In the rows, 128 means zero.
Each row has a class, written as a number after it.
[139 111 154 125 111 118 126 138 121 116  95 151 175  89 126  82 113 140
 131 121 143 130 158  99 128 129 129 121 140 134 111 119 137 136 118 134
 131 125  98]	5
[119 105 117 112 138 173 146 124 124 103 130 145 113 125 120 132  70  98
 111 134 115  85 122 153 117 120 176 161  96 156 113 101 144 109 145 134
 147  95 151]	6
[140 132  96  99 122 152 174 121 131 113 128 100 118 152 141 123 152 120
 167 158 121 151 160 159 119 144 173 139  94 104 121  97 108 132 125 141
 112 115 151]	4
[147  79 108 162 105 107 106 140 183 155 119  74 182 109 139 150 125 158
 153 128 125  95 201 100 139 139 100  91 136  99 136 139 118 140 106 120
 106 130 132]	1
[ 70 123 152 137 113 141 167 164  97 104 121 252  95  91 123 101 101 131
 115 147 150 149  48 123 155  76 110 153 171 159 126 177 112 118 171 133
 173 141 168]	8
[107 131 115 122 141 102 100 122 119  74 147 167 102 105 139 123 142 143
 122 137 129  89 153  92 118 143 125  94  91 128 140 134 164 150 130 142
 126 138 136]	0
[123 109 122 150 109  91 122  97 126 105 134  98 125 143 133 133 123 150
 129 109 120 157 146 115 131 120  95 120 141 101 148 137 123  88 126 153
 147 125 147]	8
[120 152 100  90 125 158 111 141 167 108 122 120 120 125 128 124 134 115
 159 159 101 155  91 156 130 111 133 134 116 150 126  94 164 114 159 146
  98 134 140]	4
[107 146 123 105 137 125  96 115  52 118 124 142 135  72 126 115  88 138
 132 120 127 143 145 111 127 134 151 126 111 117 134 184 108 152 129 182
 108 143 148]	8
[143  86  95 135 106 124 144 125 162  88 146 105 105 154 119 110 132 143
 155 121 111 154 108 112 108 115 117 120 119 130 135  94 124 108 104 136
  99 148 175]	1
[147 107 157 117 104 133 131 101 143 128 147 118 150 139 111 128 110  98
 152 133 104 135 140 135 144 120 133 131 136 129 108 122 148 104 138 198
 123  89  52]	5
[111 104  95 148 129  83 166 104 144 112 122  49 138 110 119 118 135 163
 149 119 156 139 137 110 125  92 104 119 158 100 153 106  94  86  94 158
 107 120 138]	8
[ 95 166  66 155 103  98 149 133 117 151 115 210 109  74 140 146 184 119
 159 150 139 112 132  54  76 136 104  87  99 199 142 149 100 151  70  70
  76 159 194]	2
[142 116 119 132 123 134 151 145 158 111 116 150 149 118 132  92 134 140
 120 146 115 112 125  77 128 150 138  87 101 119 126 143 134 170 119 106
 137 144 115]	5
[142  85 119 127  62 132  98 109 147 146 127 150 138 113 114 117  66 130
 129 132 139 157 131 133 117  93  96 155 143 152 134 104 126  75 149 175
 147 132 145]	3
[100 124  88 130 152  50  80 127 107  85 151  74 140  47 138 148 118 169
 102 100 192 110  66 111 121  79  63 177 183 176 120 109 110 118 132  94
  18 130 180]	2
[ 89 131  82 131 149  89 106  97 126  47 161 179 126  87 176 103 116 149
 128 144 124 140 122  77 152 103  98 126 168 133 108 161  78 166 111 157
  90 113 116]	5
[129 126 114 123 164 147 133 141 119 117 144  91 121 125 141 142 138 114
 139 115  94 115 109 131 108 131 119 165 123 115 108 103 141  96 118 129
 130 129  71]	7
[131 135  97 133  98 119 112 116 110 103 148 129 124  94 120 134 129 146
 120 111 162 127 139 146 125 116 138 148 151 132 142  99 152 109 142 170
 121 124 220]	0
[135 132 120 102 134 148 136 187 112 150 141  88 143 108 127  92 158 130
 164 111  90 149  92 127 108 119 150 168  84 106 132 119 133 117 126 126
 136 148  40]	1
[170 164 140 125 132 137  79  81 139 138 156 183 155 143 154 104 120 132
 124 137  88 206  95 128 136 131 109  96 157 137 103 145 145 125 152 156
 141 169 153]	0
[128 122 114 114 134 133 127 153 124 118 159 126 117 113 143 135 130 125
 167 127 111 137 101 134  88 118 142 157 122 143 118 109 127 105 112 129
 122 120 104]	1
[137 115 155 172 143 106 137 141 201 144 180 190  97 153 130 125 102  97
 143 174 157 141 108 118  79 106  96 121 147 202 112 136 157 124 122 131
 156  89  29]	5
[169 106 115  96  93 122 132 104 137 120 125 149 140 138 130 119 119 163
 175 143 117 136 103 119  91  99 105 112 131  78 140 136 133 111 134 123
 124 122  54]	8
[112 140 108 132 105  98 140 161 129 140 117 125 143  99 138 117 141 133
 113 120 133 111 157  94 116 136 136 119 140 126 129 128 101 126 128 145
 114 131 147]	4
[108 118 123 121 157  98 136 153 115 101 123 119 101 154 138 129 131 153
 130 137 112 149 126 119 126 127 141 124  96 106 141 123 124 122 106 138
 151 142 110]	1
[107  95 122 139 106 120 114 106 112 128 119  61 124 125 114 114  89 155
 140 126 151 163 160 125 102 124 137 134 143 131 166 113 144  90 124 159
 175 139 198]	1
[132 102 149 178 161 210  88 169 154  90 142 146 157 141 148 144 117 155
 131 127  99 130 130 162 180 112 108 153 171  71 170 117 176 120 156 163
 215 102 124]	3
[134 134 117 139 144 118 136 146 130 124 144 131 132 112 137 124 137 132
 157 106 113 122 101 138 109 119 133 163 124 129 106 105 120 101 115 116
 142 114 104]	1
[129 114 120 140 128  94 181 100 135  94 107  70 138 179 131 122  96 136
 133 145 120 118 148 112 135 132 126  86 141  82 146  94 112  98 108 183
 116 138 113]	7
[ 63 159 103 166 144 149 182 132  72 141 119 120  45 158  64 117 222 107
 188 103 129 158  88 147 154  87 136 152 103  96 161 198  97 101  87 162
 175 184  86]	5
[131 124 122 118 134 112 123 137 140 109 147  92 155 131 138 144 117 104
 122 117 123 122  93 143 125 127 142 166 131 105 101  93 129  84 120 100
 139 115 100]	2
[117 115 112 123 133 144 128 152 112 115 141 119 132 106 134 144 132 128
 149 106  98 124 127 133 105 123 158 158 121 123 128 131 121 105 104 113
 150 129 131]	1
[148 116 128 139 113 128 157 161 139 135 100 128 175  98 125 122 122 138
 125 126 123  83 121 109 135 143 138 109 115 114 113 138 131 139 120 102
 142 134 111]	5
[125  73  79 121 110 107 170 109 135 118 123  33  94 162 143 145 146 148
 141 121 116 155 137 105 123 124 103 113  91  85 160 102 112  89  94 128
  86 150 134]	8
[135 148 160 124 119  90 111 177 128 138 131 165 141 175 190 155  83 109
 124 156  83 173 112 146 145 120  90 126 129 163 132 108 155  97 160 186
  87 117  33]	4
[138 116 131 129 119 144 130 137 129 106 156 146 114 128 141 118 138 117
 146 130 112 133 104 120 108 135 105 151 107 128 118 104 112 108 103 121
 143 116  88]	3
[126 122 122 128 156 145 133 153 130 113 152 126 116 136 130 136 156 124
 153  97 103 127  98 143 111 120 160 167 117 111 125 123 127 103 114 112
 153 130  95]	1
[150 143 113 121 105 134  93 167 128 121 132 153 107 128 150 128 143 153
 141 153 123 173  99 136 126 125  92 112 125 132 130 113 124 131 140 140
 109 155 187]	3
[138 126 153 125 109 179 103  99 114  76 142 205 163 155 121 136 178 143
 103 102  29 184  96  95 155 130 132 143 123 129 173 205 169 139 137 111
 203 145  94]	5
[126 138 128 128 160 152 128 119 112 106 136 124 130 124 153 123 147 117
 138 113 114 134 102 126 105 131 140 160 124 166 124 100 127 102 101 120
 127 113 115]	6
[169 110 118 156 107 122 134 187 119 140 125 142 148 122 120 116  93 161
 112 107 137 172 144 171 114  86 120 181 146 113 128  68 117  73 132 180
 180 118 163]	3
[136 118 101 137 146 107 121 145 144  72 111 177 115 121 165 133 139 172
 149 129 147 139 117 118 121 115 111  96 142 119 134 120 120 133 117 113
  89 153 191]	8
[141 113 103 119 118 146 190 122  98 108 152  94 106 135 117 130 154 135
 116 140 112 128 118 110 114 149 139 118  67 120 157 123 138 152  88 110
 101 147 151]	0
[133 127 123 102 149 141 139 136 127 112 133 111 122 114 133  71 126 123
 131 129 141 126 104 136 137 130 138 152  93  92 107  72 158 122 135 128
 143 135  75]	0
[135  97 107  92 110 136 116 105 163 106 154 123 125 137 117 144 125 129
 129 158 161 169  99 163 123  91 141 154 183 107  93 135 103 112 146  85
 134 135 200]	2
[126 111 104 129 125 173 127 141 148 100 107 172  91 159 148 128 166 122
 155 132 143 149 165 138  95 114 147 133 115 158 162 103 143 126  96  72
 115 137 161]	6
[141 134 130 137 154 147 137 139 109 103 159 132 121 132 147 132 131 122
 144 117  91 132 105 146 120 123 115 159 109 117 119 101 112 104 110 133
 144 106  90]	3
[130 125 103 125 159 156 139 145 109 111 155 107 119 119 144 155 115 112
 139 122 114 120 115 154 103 121 142 185 137 125 114 103 134 101 123 148
 125 115  99]	7
[110 157  86 131 153 116 136 213 125 182 151 146  77 106 140 144 203 131
 137  97 162 123  19 131 108  72 116 181 164 150 134 149 106 100 178 143
  73 196  88]	7
[126 121  95 123 137 139 117 128 118 112 164  83 144 104 129 138 134 110
 137 110 130 133  89 135 105 133 150 193 123 111 107 106 119  91 102 114
 147 125 123]	2
[119  68  72 142 106 139 147 117 166 162 144  85 130 110 179 142  84 133
 128 155 143 125 159 100 114 130 110 137 133 164 148  99 122 121 160 167
  77 123 177]	4
[115  87  86 147 147 177 100  71 150 128 112  88 135 114 154 108 142 133
 179 102 109 118 191  87 117 105 105 103 170 116 142  91 126  96  98 160
  95 130 155]	6
[ 91 106 121 145 120 168 180 134 166 106 132 179 124 153 154  97 188 112
 122  96 137 129  57 121 196  89 124 206 171 110 159 124 115 104 191 114
 142 148  63]	7
[120 130  99 143  86 157 124 119 120 177 117 147 135 187 183 122  87 120
  85 117 126 155 150 107 166 157 156 143 148  61 187 151 116 139 171 163
 158 141 113]	4
[ 67 151 130 130 116 159 152  85 119 143 104 129  59 135  89 132 122  78
 161 132 178 154 121 151 124 111 144 123 159 180 149 136 119 127  88  69
  89 138 207]	1
[126 103 124 129  98  92 117 122  99 103 143  99 142 108 120 127 110 142
 152 148 154 122 149 122 118 130 112 145 141  99 106 100 125  97 123 186
 148  98 142]	2
[158 122 131 123 145 167  75 143 169 118 141 171 183 107 122 104 115 142
 122 108 113 171  47 129 137  88 125 183 195 112 108 128 159 108 130 155
 181 125  36]	5
[142 115 136 131 107 113  86 107 163 177 134 141 179  88 109 131 153 149
 137 147 152 147 155 115 144 122 116 155 167 113  93 177 117 129 133 163
 206  99  53]	5
[130 101  99 141 112 157 176 163 147  67 133 153  91 139 129 149 136 121
 137 130 113 107 163 144 128 127 142  98  92 117 147 133 131 157 118  70
  84 126 224]	8
[150 171  99 138 108  81  79 117 107 177 197 139 108 105 122 121 174 157
 124 141 123 178 157  89 104 131  81 135 126 164 127 188 103 183 172 228
  74 112 137]	4
[127 128 107 122 137 141 145 128 125 105 138  88 132 110 118 125 108 103
 139 115 111 114 110 131  99 129 151 149 109 132 116 109 142 107  87 110
 134 112  87]	5
[144 132 108 137 122 160 152 176 116 125 125 160 107  95 143 102 200 140
 214 123 126 151  33 153  93 109  89 183  96 149  96  80 105  65 104  95
 159 168 116]	3
[132 125 111 152 166 171 143  92 162  65 148 157 119 165 120  92 150 122
 166 135  77 147 126 110 118 123 144  91 116  99 132 161 132 148  93 116
 172 147 108]	5
[127 132 114 135 100 146 140 119 102 159  83  82 139 132 106 119 125 140
 131 119 124 136 153 132 118 146 131 138 108 103 151 128 138 108 126 118
 169 148 154]	4
[169 115 146 119 112 116 137 146 153 140 117 152 166 144 135 127 144 133
 131 145 130 120 124 109 115 133 136 108 125 141 117 133 103 130  99 135
 103 128  73]	6
[131 135 119 130 138 125 125 150 130 123 148 116 134 122 140 153 142 127
 159 111 115 127 106 148  99 122 149 155 137 123 121 124 120  99 101 102
 141 119 107]	1
[122 145 103 138 133 123 143 139 122 118 148 127 116 141 159 142 124 114
 139 118 115 126 105 148 109 124 130 174 125 132 128 105 124  94 134 137
 130 107  97]	4
[118 117  63 100 115 135 114 113 148  72 152  99  90 147 157  96 152 116
 156 137  83 180  49 101 119 137  94 155  90  97  93 115 119  99  75  89
 152 159  59]	5
[ 86 139 101 132 166 109 105 157 181 149 141 172 140  95 155 110  82  98
  85 108 125 105 110 107 119  98 150 158 179 130  89 131  98  94 152 140
 167 126  84]	4
[157  99 141 141 161 143 143  66 175  84 175 219 104 175 118  80 152 120
 162 134 128 130 116 110 123 122 145 149  91 130 121 146 141 158 153 166
 159  99  12]	5
[163 102 109 148 133 136 159 160 141 186 140 121 148 126 143 151 136 134
  89 114 113 103 163 104 135 142 132 110 113  89 128 116 136 140 114 132
 122 135 115]	0
[131 140 104 137 145 147 142 144 113 123 137 113 119 133 146 139 132 112
 139 119 103 132 110 130 107 136 120 162 128 121 120 100 136  99 109 133
 135 133  91]	7
